Each row has a name. Each piece below is followed by the name of the row it came from, unless a question asks for something else. Each question is about the rows just above it.

K_868: [129 144 140 142 119 129 118 121 140]
K_461: [100 203 146 127  40  93 138 102 137]
K_5: [ 87 186 141 101  48  92 158 110 118]
K_717: [119 173 144 137  85 114 121 107 143]
K_184: [129 140 142 119 144 140 129 119 121]
K_871: [ 92 176 135  97  55  97 161 118 114]
K_960: [ 97 135 175  55 114  97  92 161 118]
K_820: [125 156 140 138 102 120 120 116 137]
[161 135 176  55  92 118  97  97 114] is which row reordered?  K_871
Which row holds these entries in another order? [118 119 121 129 129 140 140 142 144]  K_868

K_474: [158 100 134 164 133  74  87  83 150 155 116 123 204 173 176  75 120 145
 134 126  91  88  76  65  31  48 125 124 171 215 104  45 127 111 177  88
 158 105 131 111  66  76  83  75]
K_108: [115 102 144 133 109 189  51 135 120  97  89 110 101 131 126 147 137 149
 216 210 112 103 141 100 140 164 132 128 119 149 111 117 127 118 123 143
 102 124 139 106 133 117 136 135]
K_706: [115 133  89 149 132 101 109 110 112 103 106 102 117 189 144 136 102 164
  51 216 119 149 210 124 120  96 123 128 112 135 143 133 140 100 127 139
 147 135 126 117 137 118 141 131]
K_323: [102 143 148 173 110 118 135 128 106  81 135 127 112 189 137 106 149 140
 124 109 122 105 127 112  97 149 140 120 133  92 210 171 123 100 118 147
 152 145 102 141  96 126 216 136]
K_112: [177 100 129 164 133  52  87  98 150 155 116 118 204 165 176  75 120 145
 129 120  99 101  76  65  31  48 125 120 161 215 130  45 127 111 177  88
 152 105 131 111  66  76  83  75]
K_689: [100 127 122 140 148 123 102 141  97 173 136 124 102 140 112 149 135 152
 112  92 216 118  96 210 171 109 128 106 137 149 126 135 110 143 147  81
 146 133 189 105 118 120 127 106]
K_411: [121 157 139 158 118 141 111 143 121 100 164 109  81 214 123  86 130 128
 102 109  84  79 144 144 118 149 129 137 123  51 210 171 107 105  98 166
 143 155  82 172 125 143 216 105]
K_567: [158 100 134 164 133  52  87  83 150 155 116 118 204 173 176  65 111 145
 124 126  84  92  76  65  31  48 125 124 161 215 130  45 131 111 157  88
 149 115 131 111  52  76  83  90]
K_786: [158 100 129 161 133  52  87  83 150 155 116 118 204 165 176  75 111 145
 134 120  84  92  76  65  31  48 129 120 161 215 104  45 131 105 177  88
 146 115 112 141  81  93 116  90]
K_12: [158 100 129 161 133  52  87  83 150 155 116 118 204 165 176  75 111 145
 134 120  84  92  76  65  31  48 129 120 161 215 104  45 131 105 177  88
 146 115 131 111  66  76  83  75]
K_710: [158 100 134 158 133  74  87  83 150 155 116 123 204 173 176  75 111 145
 120 120  91  92  76  65  31  48 125 120 161 215 104  45 127 100 177  88
 149 105 131 111  52  76  83  75]
K_96: [102 143 144 164 103 141 123 128 106 100 135 132 112 189 137 117 149 140
 120 109 115 101 127 112  97 124 133 117 133  51 210 139 119  89 118 147
 149 135 102 131 110 126 216 136]
Which row holds these entries in another order? [105 216 143 125 172  82 155 143 166  98 105 107 171 210  51 123 137 129
 149 118 144 144  79  84 109 102 128 130  86 123 214  81 109 164 100 121
 143 111 141 118 158 139 157 121]  K_411
Which row holds these entries in another order? [145 134 120  84  92  76  65  31  48 129 120 161 215 104  45 131 105 177
  88 146 115 131 111  66  76  83  75 158 100 129 161 133  52  87  83 150
 155 116 118 204 165 176  75 111]  K_12
[136 106 120 216 109 137 171  96 118 112 102 210 112 100 133 145 118 149
 143 122 148 140 105 147 102 140 173 124 110 123 135  97  81 106 126 189
 127  92 152 127 141 128 149 135] is which row reordered?  K_323
Which row holds these entries in another order? [ 51  89  97 100 101 102 102 103 106 109 110 112 112 115 117 117 118 119
 120 123 124 126 127 128 131 132 133 133 135 135 136 137 139 140 141 143
 144 147 149 149 164 189 210 216]  K_96
[135 189 110 109 128 133 140 112 102 120 117 100 103 102 118 126  89 143
 135 101 139 132 131 136 147  51 123 106 124 119 141 137 144 149 164 210
 117 127 149 115  96 216 133 112] is which row reordered?  K_706
Put [123 140 128 101 127 137 141  51 136 109 102 110 149 149 131 164 100 133
 139 133 120 216  97 119 126 189 118  89 135 117 147 210 135 124 106 144
 132 112 103 117 102 143 115 112] back in order: which row is it?  K_96

K_326: [135 133 146 113 124  98 141 155 152 139 116 118 123]
K_269: [152 139 154 133 124 146 116 113  98 118 141 135 123]
K_197: [ 98 135 133 123 113 152 123 146 116 155 118 141 139]
K_586: [135 123 118  98 116 141 154 146 124 152 140 133 113]
Put [123 118 116 139 152 155 141  98 124 113 146 133 135] back in order: which row is it?  K_326
[113 133 140 152 124 146 154 141 116  98 118 123 135] is which row reordered?  K_586
[139 141 118 155 116 146 123 152 113 123 133 135  98] is which row reordered?  K_197
Which row holds these entries in another order? [118 139  98 152 123 116 123 133 113 141 146 135 155]  K_197
Which row holds these entries in another order? [ 98 113 116 118 123 124 133 135 139 141 146 152 155]  K_326
Which row holds these entries in another order? [123 135 141 118  98 113 116 146 124 133 154 139 152]  K_269

K_607: [129 128 124 130 125 131]
K_783: [ 49 147  80 118  96 163]
K_348: [128 131 130 127 128 131]
K_139: [129 135 124 130 129 131]
K_102: [123 118 137 120 132 121]
K_687: [136 124 117 111 113 142]
K_522: [121 132 136 126 130 130]
K_369: [129 135 124 130 107 127]
K_477: [130 133 122 128 131 125]
K_332: [130 120 132 126 136 130]
K_746: [124 130 122 135 134 118]
K_310: [144 125 125 133 127 127]
[127 128 131 128 131 130] is which row reordered?  K_348
[132 136 121 130 130 126] is which row reordered?  K_522

K_265: [182 148 145 120 145  98 129 124 118 129  98 154 141 126 128 121 128 147
 116 155 132 151 143 112 153 124 141 143  84 129 107 133  70 124 150 120
 107 138 125 140 137 146 106  83  92]
K_654: [ 92 140 148 117 186 137 161 124 144 115 114 149 131 112 108 170 145 122
 113  88 133 128 122 142  99 117 119 145 116 167 111  91 107 113 164 142
 151 152 160 148 139 142 151 131 119]
K_358: [128 145 117 151 117 186 113 131 170 116 124 144 111 108 131 113 167 164
 151 115 149 152 148 119 140 160 114 142 122 161 148 133 142 119 112  91
 107 140 142 137 122  93  99  88 145]
K_432: [140 148  83 121 137 124 141  98 125 118 133 124 128  92 126 143 120 143
 151 145 116 107 156 153 129 145 138 124 147 107 120  98 182  84 129  70
 112 128 132 154 129 106 150 146 141]
K_599: [ 91 149 114 161  92 148 152 108 119 116 145 113 140 119 142 144 113  88
 151 117 140 131 142 115 122 145 107 131 160 151 164 133 170 124 122 111
 137  99 117 112 142 128 167 186 148]
[140 107 186 144 113  99 161 115 170 111 113 133 131 142 119 124 167  88
 148 164 145 151 140 116  91 145 122 131 122 117 142 128 142 108 117 160
 114 148 112 137 119  92 151 149 152] is which row reordered?  K_599
Put [143 120 143 151 145 116 107 156 153 129 145 138 124 147 107 120  98 182
  84 129  70 112 128 132 154 129 106 150 146 141 140 148  83 121 137 124
 141  98 125 118 133 124 128  92 126] back in order: which row is it?  K_432
Which row holds these entries in another order? [148 186 167 128 142 112 117  99 137 111 122 124 170 133 164 151 160 131
 107 145 122 115 142 131 140 117 151  88 113 144 142 119 140 113 145 116
 119 108 152 148  92 161 114 149  91]  K_599
[145  83  92  98 124 126 118 137 143 133 128 120 121 107 132 151 141 148
 112 182 155 147 141 129 129 138 124 143  84 146 140 129 125 120 124 153
 106 150 107  70  98 128 116 154 145] is which row reordered?  K_265
Put [ 88  91  92  99 107 108 111 112 113 113 114 115 116 117 117 119 119 122
 122 124 128 131 131 133 137 140 140 142 142 142 144 145 145 148 148 149
 151 151 152 160 161 164 167 170 186] back in order: which row is it?  K_599

K_655: [112 170 109 139 142 139 101 117 175 154  85 127  99 146 146  94  97 137
  96  88 154 105]
K_566: [104 145 110 124 147 121 131 164 114 183 112 100 105  80 150  84 131 150
 134 122 186 177]
K_251: [181 109 156 130  93 143 141 104  85 123 151 134 174 129 146 182 131  97
 137 149 121 123]
K_489: [131 116 170  81 154  95  98 179 161  98 117  95  90  69 169 104 100 158
 100 148  98 101]
K_847: [134 183 124 164 112 147 114 150 150 121 131 177 110 144 186 100 105 104
  80 131  84 122]
K_276: [101  95 161  95 179  69 100  98 148 131  98 116 100 158  98 116  90 169
 170 104 154  81]
K_366: [143  77 148 138 126  69  89 151 106  82 163 137 174 120 140 142 115 157
 122 136 154 121]
Which row holds these entries in another order? [145  84 105 110 104 131 124 186 164 131 112 121 114 100 150 122 177 150
 134 147  80 183]  K_566
[144 186 100 105 104  80 131  84 122 134 183 124 164 112 147 114 150 150
 121 131 177 110] is which row reordered?  K_847
Put [151 143 130  85 121 131 149  97 146 141 123 123 181 182 104 134  93 174
 109 137 129 156] back in order: which row is it?  K_251
Which row holds these entries in another order? [101  98 148 100 158 100 104 169  69  90  95 117  98 161 179  98  95 154
  81 170 116 131]  K_489
Put [ 80  84 100 104 105 110 112 114 121 122 124 131 131 134 145 147 150 150
 164 177 183 186] back in order: which row is it?  K_566

K_989: [150 122 173  98  47 173  54  76 115]
K_278: [122 174  54 150 115 173  47  98  76]
K_825: [115 150  76 173  54 173 144  73 131]
K_933: [110 168 130 114  58 133  77  66 102]
K_296: [115 164 194 109 191  93 185 162 133]
K_426: [115 150  76 173  54 173  47  97 122]
Which row holds these entries in another order? [173  47  97 122 115 150  76 173  54]  K_426
Put [115  76  54 173  47  98 173 122 150] back in order: which row is it?  K_989

K_447: [188 140  77 145  78]
K_739: [209  71  50  94  83]
K_503: [ 54  40 172 140 200]
K_935: [188 140  77 145 139]
K_183: [ 57 224 208 131 173]
K_445: [126  64  58 127 196]
K_483: [187  75 186 125 112]
K_25: [188 119 134 117  59]
Put [112 125 186  75 187] back in order: which row is it?  K_483
Which row holds these entries in another order? [140  77 145 139 188]  K_935
Put [173 131 208 224  57] back in order: which row is it?  K_183

K_370: [118 115 133 128 111 128 125 118 155 123 128 123 121 101 128 140 146 102
 115]
K_86: [119 125 107 142 104 128 124 117 123 126 137 128 119 108 161 143 140 115
 128]
K_493: [123 125 124 128 125 104 119 128 128 137 107 119 115 117 143 142 161 140
 108]
K_83: [123 119 108 125 115 140 104 129 143 128 142 137 125 128 107 161 119 124
 117]
Which row holds these entries in another order? [104 123 128 119 125 128 128 117 108 161 107 143 142 124 137 140 115 119
 125]  K_493
Put [128 115 140 143 161 108 119 128 137 126 123 117 124 128 104 142 107 125
 119] back in order: which row is it?  K_86
Put [108 140 161 142 143 117 115 119 107 137 128 128 119 104 125 128 124 125
 123] back in order: which row is it?  K_493
Put [128 137 117 128 123 128 125 124 125 119 107 143 115 140 108 161 119 142
 104] back in order: which row is it?  K_493
[142 137 125 115 143 119 123 124 128 119 117 108 128 126 128 104 107 161
 140] is which row reordered?  K_86
[140 123 137 129 128 124 104 119 128 115 117 142 108 125 125 119 161 143
 107] is which row reordered?  K_83

K_806: [212 120 132  95 220 101 101]
K_632: [120  94 101 212 220 132 101]
K_765: [180 174 145 130 190 104  95]
K_718: [101 101 212 120 219 132  94]
K_619: [160 149 177  94 206 118 125]
Put [120 220 132 101 101 212  94] back in order: which row is it?  K_632
Put [101 212 120 132  95 220 101] back in order: which row is it?  K_806
Which row holds these entries in another order? [ 94 101 101 120 132 212 220]  K_632
Which row holds these entries in another order? [ 94 101 101 212 120 219 132]  K_718
[118 160 206 125  94 177 149] is which row reordered?  K_619

K_560: [117 178 119 139 109  95 141]
K_3: [140 103 228 114  87 157 183]
K_997: [ 93 144 203 159  89 122 144]
K_573: [203 144  94 159 122  89 144]
K_899: [ 95 144 144 122  89 159 203]
K_614: [ 93 144 203 159  89 122 213]
[144 122  89 159 203 144  93] is which row reordered?  K_997
[213 122  89 159 203 144  93] is which row reordered?  K_614
[144  89 122 159  94 144 203] is which row reordered?  K_573

K_543: [ 82 181 148 150 125 140  65 110  87 103 164 111 138 120 118  78 102 133
 116 158 138 127  88 136 146  97 113 148 157 152 123 138 162 122 113 121
  84 152 118 143 139 134  73  95 116 137 113 121 165 153 114 119 134 140
  96 107 134  54]
K_148: [131 167 137 135 103 127 143 107  78 184 111 151 165 152  98 115 165 137
 137 107 165 152  82 156 171 177 100 159 153 160 157 207 129 151 138 172
 123 119 100 205  78 165 135 174 174 105  66 137 114  96  89 137 122 107
 108  88 157 148]
K_896: [141  99 111 110 157  97 140 134 140 145 113 130 122 126 127 138 105 121
 133 146 138 114 126 157 102 126 146 105 114 100 117 155 106 134 114 141
 153  95 128 105 127 103 141 135 133 119 143 155 161  96  99 125 135 149
 138 126 120 147]
K_637: [ 82 158 148 150 125 140  65 110  87 103 164 111 138 120 118  78 102 133
 116 158 138 127  88 136 146  97 165 148 157 152 123 138 162 122 113 121
  84 152 118 143 139 134  73  95 116 137 114 121 165 153 114 119 134 140
  96 107 134  54]
K_53: [140 103 138 123 114 158 111 119 137  65  95 122 138 164 181 125  87  73
 134 118 152 162  82 147 150 152 127 113  84 110 116 146 107 165 118  78
 148 102 153 157 133 140 134 136  97 134 121 120 143  54 116 113 113  96
  88 138 121 139]
Which row holds these entries in another order? [ 87 103 164 111 138 120 118  78 102 133 116 158 138 127  88 136 146  97
 113 148 157 152 123 138 162 122 113 121  84 152 118 143 139 134  73  95
 116 137 113 121 165 153 114 119 134 140  96 107 134  54  82 181 148 150
 125 140  65 110]  K_543
[139 121 138  88  96 113 113 116  54 143 120 121 134  97 136 134 140 133
 157 153 102 148  78 118 165 107 146 116 110  84 113 127 152 150 147  82
 162 152 118 134  73  87 125 181 164 138 122  95  65 137 119 111 158 114
 123 138 103 140] is which row reordered?  K_53
[ 54  82 181 148 150 125 140  65 110  87 103 164 111 138 120 118  78 102
 133 116 158 138 127  88 136 146  97 113 148 157 152 123 138 162 122 113
 121  84 152 118 143 139 134  73  95 116 137 113 121 165 153 114 119 134
 140  96 107 134] is which row reordered?  K_543

K_992: [193 198 190 208]
K_244: [207 199 195 194]
K_819: [194 198 190 208]
K_97: [208 191 223 201]
Put [190 208 193 198] back in order: which row is it?  K_992
[208 194 198 190] is which row reordered?  K_819
[208 190 198 193] is which row reordered?  K_992
[190 193 198 208] is which row reordered?  K_992

K_228: [121 156  80 146 149 111 172 109 108 130 151 126 115 116 153 143 144 117
 142 118 102 155 140 107 150 121 138 163 142 123 192  96  60  69 127 190
 133 121 124 130 207  92 189 124 144 116 125 128 113  56 132 159 114 173
 109 111]
K_633: [126 149  89 142 144 115 156 112 113 125 143 129 114 119 147 135 141 114
 134 117 113 149 145 115 144 115 132 152 135 123 181 103  78  82 130 181
 137 119 121 125 191 105 179 119 149 112 125 125 124  75 138 154 125 164
 117 108]
K_782: [152  67 131 145 107 122 135 132 127  71 108  84 145 126 173 125 169 125
 139 149 128 148 174 114  90 112 126 140 148 164 130 123 176 119 123 127
 122 134 102 145 102 145 132  93 189 110 160 109 143 124 113 149 126 151
 124 119]
K_544: [119 151  90 145 145 114 169 113 112 135 149 124 122 119 148 145 140 125
 145 123 102 149 127 108 148 131 139 160 143 126 176 102  71  84 126 173
 126 125 128 134 189  93 174 132 132 124 127 130 107  67 123 152 109 163
 110 122]
K_877: [124 147  95 141 142 116 155 114 115 127 142 129 117 120 145 136 139 118
 135 119 113 147 140 116 143 120 133 150 136 124 173 106  83  88 128 174
 134 121 123 127 183 106 171 123 142 116 125 127 121  80 134 150 122 160
 117 112]
K_512: [119 157  79 148 149 111 175 108 107 133 152 125 117 116 154 145 143 119
 145 119  99 155 135 105 152 125 140 167 144 124 191  96  58  70 126 189
 130 121 127 132 207  89 188 128 140 118 126 129 108  54 128 159 111 174
 107 114]
Which row holds these entries in another order? [114 107 174 111 159 128  54 108 129 126 118 140 128 188  89 207 132 127
 121 130 189 126  70  58  96 191 124 144 167 140 125 152 105 135 155  99
 119 145 119 143 145 154 116 117 125 152 133 107 108 175 111 149 148  79
 157 119]  K_512
[109 111 121 156  80 146 149 111 172 109 108 130 151 126 115 116 153 143
 144 117 142 118 102 155 140 107 150 121 138 163 142 123 192  96  60  69
 127 190 133 121 124 130 207  92 189 124 144 116 125 128 113  56 132 159
 114 173] is which row reordered?  K_228
Which row holds these entries in another order? [ 67 123 152 109 163 110 122 119 151  90 145 145 114 169 113 112 135 149
 124 122 119 148 145 140 125 145 123 102 149 127 108 148 131 139 160 143
 126 176 102  71  84 126 173 126 125 128 134 189  93 174 132 132 124 127
 130 107]  K_544

K_63: [104 157 132 126 131  97 154 215 151 136]
K_680: [134 157 126 109 127 138 141 142  96  93]
K_144: [127  96 134 126 110 157 141  93 142 138]
K_669: [215 158  97 126 104 131 154 151 132 136]
K_520: [154 136 126 131 152 215 158 132  97 104]
K_664: [134  91 126 131  36  54  53  33 170 157]
K_103: [138 110 142 141 134 157 126  96  94 127]
K_852: [134  81 176 131 139 147 141 148 144 160]
Put [ 93  96 142 141 138 127 109 126 157 134] back in order: which row is it?  K_680
Which row holds these entries in another order? [141 126 127  93 157 110 138  96 134 142]  K_144
Put [ 97 104 126 131 132 136 152 154 158 215] back in order: which row is it?  K_520
Put [138 142  93 141 157 110 126 134  96 127] back in order: which row is it?  K_144
Put [136 215 158  97 126 104 131 154 151 132] back in order: which row is it?  K_669
Which row holds these entries in another order? [ 94  96 110 126 127 134 138 141 142 157]  K_103
[ 93  96 109 126 127 134 138 141 142 157] is which row reordered?  K_680

